Below are the code and all the weights of a small trained network. Each question names an input and a class and asks about switching units off, where a switched-off unit gives its printed mean instead of its output.

import numpy as np


def w(rows, s, z=0):
    codes = np.array(rows[::2]) - 128.0
    scale = np.full(codes.shape[1], s)
    scale[-1] = z or s
    return codes * scale


def norm(h):
    return h / np.sqrt((h * h).mean(-1, keepdims=True) + 1e-5)


def f(y):
    return y / 2 * (1 + np.tanh(0.7978845608 * (y + 0.044715 * y**3)))


def log_softmax(a):
    a = a - a.max(-1, keepdims=True)
    return a - np.log(np.exp(a).sum(-1, keepdims=True))


def net(x, mask):
    res = np.array(x, float).reshape(1, 5) / 4 @ E
    u = 0
    for l in range(3):
        y = f(norm(res) @ A[l][:, :-1].T + A[l][:, -1])
        res = res + np.where(mask[u : u + 12], y, B[l][:, -1]) @ B[l][:, :-1]
        u += 12
    return log_softmax(norm(res)[-1] @ U[:, :-1].T + U[:, -1])


A, B = {}, {}
E = w([
[125,132,252,129,131,122,130,119,128,131,123,133],'x0',
[128,47,131,124,125,134,128,133,126,126,127,126],'x1',
[129,128,128,127,125,126,129,125,128,130,126,128],'x2',
[128,129,128,129,129,127,129,131,126,129,130,127],'x3',
[124,130,128,131,131,123,2,120,130,122,126,130],'x4',
],0.0079)
A[0] = w([
[125,122,149,134,126,107,222,121,126,131,138,129,98],'L0N0',
[137,123,128,123,86,144,117,145,128,159,120,123,108],'L0N1',
[134,127,89,125,113,135,158,138,127,130,131,137,112],'L0N2',
[135,124,93,129,125,118,197,114,132,131,127,127,163],'L0N3',
[125,122,72,136,137,119,158,138,124,126,137,121,145],'L0N4',
[141,131,100,119,124,150,157,135,114,133,123,124,101],'L0N5',
[117,118,123,144,139,136,137,111,140,142,130,118,94],'L0N6',
[130,1,125,123,127,122,132,117,130,125,122,133,250],'L0N7',
[121,100,101,127,142,132,111,130,120,126,131,124,73],'L0N8',
[128,111,144,119,119,135,160,143,120,132,124,120,68],'L0N9',
[99,126,94,122,129,128,161,130,132,127,127,124,113],'L0N10',
[126,118,38,137,133,108,98,124,129,127,132,128,83],'L0N11',
],0.014,0.0025)
B[0] = w([
[135,174,75,92,104,220,197,178,139,112,94,134,238],'L0N0',
[122,158,107,141,127,138,102,131,131,74,126,126,129],'L0N1',
[131,104,163,142,149,107,72,92,152,126,122,113,180],'L0N2',
[116,90,223,117,132,45,66,94,144,116,133,163,221],'L0N3',
[92,121,171,139,175,68,50,111,119,144,135,99,200],'L0N4',
[94,129,165,200,101,101,111,125,123,122,166,160,168],'L0N5',
[151,155,144,134,117,131,129,180,110,106,144,94,129],'L0N6',
[120,5,181,156,82,185,103,222,120,165,158,95,247],'L0N7',
[87,121,42,163,35,111,139,68,255,110,77,104,154],'L0N8',
[120,168,122,145,243,170,171,78,34,199,132,48,161],'L0N9',
[125,114,174,132,101,106,87,90,134,123,108,140,174],'L0N10',
[155,194,63,83,112,217,186,170,110,129,103,140,229],'L0N11',
],0.0077,0.012)
A[1] = w([
[108,248,141,88,165,109,110,50,139,103,75,145,252],'L1N0',
[108,148,160,152,106,118,170,137,133,140,119,181,96],'L1N1',
[155,152,94,134,183,119,158,100,149,145,98,159,103],'L1N2',
[150,172,140,142,183,27,99,44,117,102,148,171,97],'L1N3',
[152,177,136,171,159,95,204,113,134,94,151,140,48],'L1N4',
[87,135,210,146,132,63,21,126,125,142,130,134,164],'L1N5',
[125,152,68,143,137,120,140,124,69,126,165,174,107],'L1N6',
[142,106,164,141,161,104,151,98,103,128,142,134,92],'L1N7',
[94,103,148,158,122,102,200,99,108,104,112,161,89],'L1N8',
[170,189,51,127,137,80,114,135,111,122,150,166,93],'L1N9',
[156,53,151,192,143,110,108,87,141,139,121,145,90],'L1N10',
[165,96,121,128,130,69,152,120,132,121,151,164,112],'L1N11',
],0.011,0.0022)
B[1] = w([
[190,215,88,145,128,104,254,71,181,98,153,166,221],'L1N0',
[162,75,92,165,127,153,95,174,58,153,149,137,142],'L1N1',
[103,170,147,85,94,50,143,119,148,107,187,121,136],'L1N2',
[226,55,57,252,178,113,192,177,158,119,150,204,178],'L1N3',
[82,154,128,171,28,97,56,162,62,116,128,185,137],'L1N4',
[119,42,163,247,129,98,108,115,167,162,133,102,248],'L1N5',
[148,133,143,86,137,111,107,97,160,99,190,40,135],'L1N6',
[114,107,85,100,59,158,122,115,207,117,115,113,137],'L1N7',
[165,115,71,146,139,135,86,146,124,145,119,69,135],'L1N8',
[87,100,165,101,220,157,88,94,124,140,64,22,156],'L1N9',
[73,245,120,55,138,83,118,34,107,118,101,119,166],'L1N10',
[157,58,143,137,77,143,133,143,77,68,227,89,121],'L1N11',
],0.0099,0.015)
A[2] = w([
[103,141,135,87,89,109,106,100,173,125,103,160,85],'L2N0',
[126,111,112,100,123,108,115,121,90,97,154,141,112],'L2N1',
[81,100,211,107,126,46,10,93,95,121,154,136,39],'L2N2',
[101,195,137,196,83,97,59,132,136,126,128,145,95],'L2N3',
[134,111,28,90,101,131,34,174,68,124,122,164,31],'L2N4',
[152,191,77,108,120,114,142,121,99,110,123,143,91],'L2N5',
[107,99,132,161,179,96,97,187,127,145,117,124,79],'L2N6',
[123,162,115,101,136,106,157,155,78,110,170,172,6],'L2N7',
[152,141,179,77,166,91,114,89,140,112,168,84,87],'L2N8',
[137,26,108,114,99,107,157,169,164,104,155,176,34],'L2N9',
[128,154,173,94,99,116,144,114,124,140,139,162,114],'L2N10',
[103,113,156,60,151,121,124,180,52,131,133,124,45],'L2N11',
],0.012,0.0017)
B[2] = w([
[158,99,132,143,144,156,161,134,127,125,156,37,131],'L2N0',
[113,179,155,179,74,143,208,112,134,169,101,70,107],'L2N1',
[14,111,187,77,155,40,42,81,62,159,127,52,255],'L2N2',
[135,76,96,88,150,175,155,171,109,137,142,146,182],'L2N3',
[97,55,87,164,13,116,123,208,181,122,152,237,161],'L2N4',
[147,140,226,57,149,77,47,115,69,82,160,136,201],'L2N5',
[76,220,167,70,74,82,167,85,69,127,90,123,210],'L2N6',
[84,90,150,108,39,81,94,144,114,139,152,201,148],'L2N7',
[138,100,37,117,114,176,71,145,172,111,82,107,149],'L2N8',
[136,235,44,107,170,99,115,62,162,82,114,135,220],'L2N9',
[113,134,108,172,75,134,124,183,99,119,215,109,129],'L2N10',
[202,112,68,157,254,150,149,131,108,154,107,162,158],'L2N11',
],0.01,0.0073)
U = w([
[187,122,113,255,165,76,181,83,198,117,136,166,226],'0',
[28,74,207,126,133,81,57,98,96,170,103,63,223],'1',
[156,210,186,83,53,105,164,167,52,84,195,208,96],'2',
[166,89,148,112,203,247,194,203,63,176,98,117,84],'3',
[166,233,93,29,176,164,110,87,175,60,111,50,2],'4',
[94,93,42,114,18,194,87,207,194,109,112,156,67],'5',
],0.0082,0.00084)

Each question gives the input, the list of numbers given to net, and the class t.
The units are the neurons (one row each of A and B). Each row of codes is followed by its name. A weight is (code - 128) times the scale printed after its matrix; where a second scale follows, it is the last column's (A, B and U).
mask holds one flag per neuron, layer by layer. A switched-off neuron (its flag False) gives its mean, the last column of its row in B, instead of its output. The means were averaged over made-up inputs and are rounded, as every weight is.
A unit's drop is (log p(t) with every unit on - log p(t) with that unit switched off) / (log p(t) with every unit on - log p(t) with every unit switched off).
k most important neurons: the k neurons with the biggest drops, biggest first
top k neurons in layer l: the k neurons of layer l with the biggest drops, biggest first
drop when u is switched off: that unit's drop, to one decimal
input [0,7,4,-5,2], class 5: 4 most important neurons : L0N3; L0N4; L1N5; L0N2
input [6,-1,-7,-8,-8], class 2: 2 most important neurons : L0N7; L1N5
input [2,3,-7,1,0], class 3: most important neuron : L0N3
input [0,5,-6,3,4], class 5: 3 most important neurons : L0N3; L0N4; L1N0
input [0,-6,-7,-6,8], class 4: top 3 neurons in layer 0 : L0N7; L0N3; L0N4
input [3,-2,-3,-6,3], class 0: 2 most important neurons : L0N7; L0N0
input [7,4,5,6,0], class 3: 3 most important neurons : L0N3; L0N4; L1N5
input [-1,7,7,6,-8], class 1: 2 most important neurons : L0N3; L0N11
input [-8,1,-6,8,7], class 5: 3 most important neurons : L1N0; L2N4; L0N9
input [8,0,-6,-1,2], class 0: 2 most important neurons : L0N7; L0N0
input [2,-4,-2,-6,6], class 0: top 3 neurons in layer 0 : L0N7; L0N11; L0N0
input [0,6,-7,-8,6], class 5: 4 most important neurons : L0N3; L0N4; L1N5; L1N0
input [8,-3,4,-2,0], class 2: 3 most important neurons : L0N3; L0N4; L0N7
input [1,7,5,0,-2], class 3: 2 most important neurons : L1N5; L0N0
input [6,-5,1,8,1], class 0: top 2 neurons in layer 0 : L0N7; L0N0
input [7,0,-1,-3,1], class 0: 4 most important neurons : L0N7; L0N0; L0N11; L2N2
input [7,7,-5,8,0], class 3: top 3 neurons in layer 0 : L0N3; L0N4; L0N2
input [5,0,0,-1,4], class 0: 4 most important neurons : L0N7; L0N0; L0N11; L1N3
input [4,-2,-5,1,-1], class 2: drop when L0N7 is switched off : 1.3
input [6,-5,0,7,-3], class 2: drop when L0N7 is switched off : 1.5
input [3,-4,-2,-4,8], class 0: drop when L0N7 is switched off : 3.5
input [1,-4,1,5,-1], class 2: drop when L1N5 is switched off : 0.1
